Below are the code and all the weights of a small trained network. Each question names an input and a target symbol and asks about switching units off, where a switched-off unit gives its printed mean instead of its output.

import numpy as np


def w(rows, s, z=0):
    codes = np.array(rows[::2]) - 128.0
    scale = np.full(codes.shape[1], s)
    scale[-1] = z or s
    return codes * scale


def f(y):
    return y / 2 * (1 + np.tanh(0.7978845608 * (y + 0.044715 * y**3)))


def softmax(a):
    e = np.exp(a - a.max(-1, keepdims=True))
    return e / e.sum(-1, keepdims=True)


def log_softmax(a):
    a = a - a.max(-1, keepdims=True)
    return a - np.log(np.exp(a).sum(-1, keepdims=True))


def net(x, mask):
    ids = ['γελξπτ'.index(c) for c in x.split()]
    T = len(ids)
    res = E[ids] + P[:T]
    u = 0
    for l in range(2):
        q, k, v = (res @ M[l].T for M in (Q, K, V))
        z = softmax(np.where(np.tri(T) > 0, q @ k.T / 2**0.5, -1e9)) @ v
        res = res + np.where(mask[u], z, O[l][:, -1]) @ O[l][:, :-1]
        u += 1
        y = f(res @ A[l][:, :-1].T + A[l][:, -1])
        res = res + np.where(mask[u : u + 12], y, B[l][:, -1]) @ B[l][:, :-1]
        u += 12
    return log_softmax(res[-1] @ U[:, :-1].T + U[:, -1])


Q, K, V, O, A, B = {}, {}, {}, {}, {}, {}
E = w([
[196,102,171,183,125,252,142,173,144],'γ',
[167,170,136,127,195,100,106,73,132],'ε',
[98,88,180,171,91,95,183,108,44],'λ',
[79,123,97,108,109,80,186,155,222],'ξ',
[130,157,100,53,124,213,99,177,126],'π',
[187,159,77,104,184,78,153,106,124],'τ',
],0.014)
P = w([
[169,250,254,173,114,132,188,150,195],'0',
[120,120,87,95,46,155,152,59,124],'1',
[111,105,100,106,84,159,139,71,124],'2',
[115,93,91,110,106,147,141,95,116],'3',
[122,78,100,111,120,137,133,107,117],'4',
[113,98,100,123,131,137,138,124,104],'5',
[103,94,105,131,143,133,130,128,100],'6',
[107,83,99,132,147,130,126,136,107],'7',
[107,78,101,131,156,124,129,149,103],'8',
[107,86,100,132,165,122,128,148,94],'9',
[107,88,104,137,173,120,133,158,93],'10',
[104,83,110,130,180,115,131,156,91],'11',
[97,84,105,139,185,113,126,162,96],'12',
[89,83,115,135,190,106,127,168,94],'13',
],0.0084)
Q[0] = w([
[158,143,105,84,219,198,98,168,164],'0.h0',
[100,129,3,47,130,90,159,81,214],'0.h0',
],0.0047)
K[0] = w([
[148,178,130,92,145,197,73,163,149],'0.h0',
[79,175,78,87,253,83,120,130,178],'0.h0',
],0.0061)
V[0] = w([
[163,66,191,254,82,119,189,117,96],'0.h0',
[150,97,129,143,148,224,82,164,133],'0.h0',
],0.0072)
O[0] = w([
[43,93,117,167,203,211,208,77,160,49],'0.h0',
[33,73,128,254,130,36,102,89,46,10],'0.h0',
],0.0062,0.0013)
A[0] = w([
[77,117,104,157,158,39,113,65,125,138],'0.n0',
[161,102,96,131,139,41,128,94,90,92],'0.n1',
[95,78,67,155,129,145,128,90,81,147],'0.n2',
[192,170,115,102,178,119,134,2,144,138],'0.n3',
[133,127,125,92,97,191,150,138,67,140],'0.n4',
[128,170,210,165,143,139,85,91,152,2],'0.n5',
[136,113,71,74,151,144,140,142,65,139],'0.n6',
[63,87,124,152,149,117,119,165,106,97],'0.n7',
[130,127,179,155,39,50,141,94,90,125],'0.n8',
[162,189,187,150,169,97,106,140,121,110],'0.n9',
[167,154,121,101,82,89,28,152,65,139],'0.n10',
[73,118,110,136,47,68,125,84,125,130],'0.n11',
],0.0093,0.0036)
B[0] = w([
[209,113,113,80,59,142,193,109,153,153],'0.n0',
[153,183,195,77,144,161,147,34,172,185],'0.n1',
[171,81,98,132,195,92,83,193,78,163],'0.n2',
[158,95,94,203,218,80,160,117,86,254],'0.n3',
[124,94,163,110,105,164,44,128,56,155],'0.n4',
[191,210,123,217,140,138,118,60,25,117],'0.n5',
[118,103,143,168,118,154,101,39,57,204],'0.n6',
[158,87,82,145,178,123,138,151,25,139],'0.n7',
[182,175,164,28,33,236,42,87,128,115],'0.n8',
[216,183,57,160,130,198,152,100,127,149],'0.n9',
[62,76,171,251,244,106,255,140,53,172],'0.n10',
[159,164,53,41,137,189,91,126,210,127],'0.n11',
],0.0062,0.0056)
Q[1] = w([
[51,124,155,125,64,71,102,182,130],'1.h0',
[71,69,164,140,48,255,86,148,94],'1.h0',
],0.0064)
K[1] = w([
[108,21,68,38,118,120,56,134,161],'1.h0',
[124,11,109,104,170,131,2,94,42],'1.h0',
],0.0054)
V[1] = w([
[105,141,46,59,99,34,161,234,242],'1.h0',
[44,131,254,110,82,124,189,105,127],'1.h0',
],0.0061)
O[1] = w([
[197,64,20,188,207,164,75,115,57,4],'1.h0',
[167,63,102,255,54,25,210,192,127,15],'1.h0',
],0.0065,0.0038)
A[1] = w([
[138,155,142,60,12,197,83,162,178,104],'1.n0',
[114,156,167,97,144,154,129,112,118,54],'1.n1',
[124,94,121,170,154,102,153,141,114,146],'1.n2',
[123,128,116,99,142,153,62,108,73,78],'1.n3',
[117,158,155,58,100,98,134,91,182,16],'1.n4',
[129,91,105,153,164,102,123,147,54,3],'1.n5',
[100,99,116,100,68,74,154,153,152,226],'1.n6',
[177,122,66,115,156,160,106,103,126,122],'1.n7',
[159,129,136,190,82,97,141,210,116,101],'1.n8',
[143,111,108,119,118,108,98,93,153,160],'1.n9',
[103,176,142,68,104,174,119,156,163,154],'1.n10',
[91,72,105,165,122,109,95,184,123,141],'1.n11',
],0.011,0.0047)
B[1] = w([
[222,141,46,254,47,111,209,131,207,154],'1.n0',
[117,129,113,110,119,143,70,102,143,183],'1.n1',
[117,161,111,120,117,122,126,91,130,182],'1.n2',
[182,105,109,167,78,149,188,211,196,169],'1.n3',
[127,177,140,164,61,67,68,153,150,169],'1.n4',
[160,110,131,179,61,112,66,106,165,162],'1.n5',
[136,72,162,89,132,178,88,166,119,199],'1.n6',
[100,104,203,124,160,109,85,171,92,254],'1.n7',
[156,84,84,100,98,218,86,105,179,154],'1.n8',
[99,132,125,136,140,115,154,105,103,152],'1.n9',
[171,69,77,136,121,175,127,90,155,176],'1.n10',
[91,161,136,86,146,134,130,109,73,167],'1.n11',
],0.0091,0.0084)
U = w([
[227,85,67,142,80,184,176,169,233,183],'γ',
[70,87,193,47,200,170,76,176,53,230],'ε',
[105,187,82,155,143,45,255,72,96,158],'λ',
[138,158,194,147,98,39,115,229,172,38],'ξ',
[159,103,143,184,108,91,71,116,110,2],'π',
[104,165,99,86,95,141,60,28,155,51],'τ',
],0.0059,0.0045)

Each question gives the input, a string of symbols that net reads in full, and the target symbol t.
The units are the heads (2 rows each of Q, K, V and O) and the neurons (one row each of A and B). Each row of codes is followed by its name. A weight is (code - 128) times the scale printed after its matrix; where a second scale follows, it is the last column's (O, A, B and U).
mask holds one flag per unit, layer by layer, with each layer's heads first. A switched-off unit (its flag False) gives its mean, the last column of its rows in O or B, instead of its output. The means were averaged over made-up inputs and are rounded, as every weight is.
A unit's drop is (log p(t) with every unit on - log p(t) with that unit switched off) / (log p(t) with every unit on - log p(t) with every unit switched off).
The circuit of an input: a set's keep is (log p(t) with only the set's units on - log p(t) with every unit switched off) / (log p(t) with every unit on - log p(t) with every unit switched off). Starting from the 12 units with the biggest drops (on a tie, the unit counted first), units are removed one at a time, each time the one whose removal leaves the highest keep (on an exact tie, the one counted first), for as long as the keep stays at least 0.8.
units of the circuit, in order: the units of the circuit, biggest drop first
unit that matters most: the unit with the biggest drop
top k neurons: the k neurons with the biggest drops, biggest first
top k neurons in layer l: the k neurons of layer l with the biggest drops, biggest first
drop when u is switched off: that unit's drop, to one decimal
input π π τ, target λ: unit that matters most => 0.n10
input ξ ξ τ γ ξ τ ε ξ ξ γ π, target γ: top 2 neurons in layer 0 => (0.n3, 0.n4)
input γ γ τ ξ ε, target ξ: units of the circuit, in order => (1.h0, 0.n5, 1.n4)
input π λ γ τ ε ξ, target γ: top 3 neurons => (0.n3, 0.n10, 1.n0)
input λ ξ τ π ξ τ γ π ξ π τ τ, target γ: units of the circuit, in order => (1.h0, 1.n8, 0.h0)
input ξ π ξ ξ ε λ τ ξ τ τ τ ξ γ, target γ: top 4 neurons in layer 0 => (0.n3, 0.n10, 0.n6, 0.n4)
input τ γ λ, target γ: top 4 neurons => (0.n8, 0.n11, 1.n0, 0.n3)
input γ ε γ, target ε: units of the circuit, in order => (0.h0, 0.n2, 1.n0)
input π λ ξ π τ γ γ τ τ π τ, target λ: top 2 neurons in layer 0 => (0.n1, 0.n10)
input λ ξ τ ε, target γ: top 2 neurons => (1.n8, 0.n3)
input τ ε τ, target ε: top 2 neurons in layer 1 => (1.n7, 1.n0)
input π γ ξ τ τ ε, target λ: top 2 neurons => (0.n10, 0.n3)
input π ξ λ, target γ: top 2 neurons => (0.n8, 1.n0)
input ε ξ π, target γ: units of the circuit, in order => (1.n0)
input π τ ε, target λ: top 2 neurons => (0.n3, 0.n10)
input ξ τ ξ γ τ ξ ε τ ε ξ, target ε: top 2 neurons in layer 0 => (0.n3, 0.n10)
input γ τ τ π τ γ τ τ π ξ π τ ξ τ, target ξ: top 2 neurons in layer 0 => (0.n5, 0.n1)
input ε τ γ π τ π ξ τ π ε, target τ: top 3 neurons => (0.n5, 0.n9, 1.n1)
input τ λ τ, target ε: drop when 0.n9 is switched off => 0.1
input ξ ξ λ τ ε τ, target π: drop when 0.n11 is switched off => 0.0
input λ ξ τ γ γ γ γ ξ τ, target γ: drop when 0.h0 is switched off => 0.6
input τ ε τ ξ τ τ ε τ τ ε λ γ, target γ: top 3 neurons in layer 1 => (1.n0, 1.n7, 1.n10)
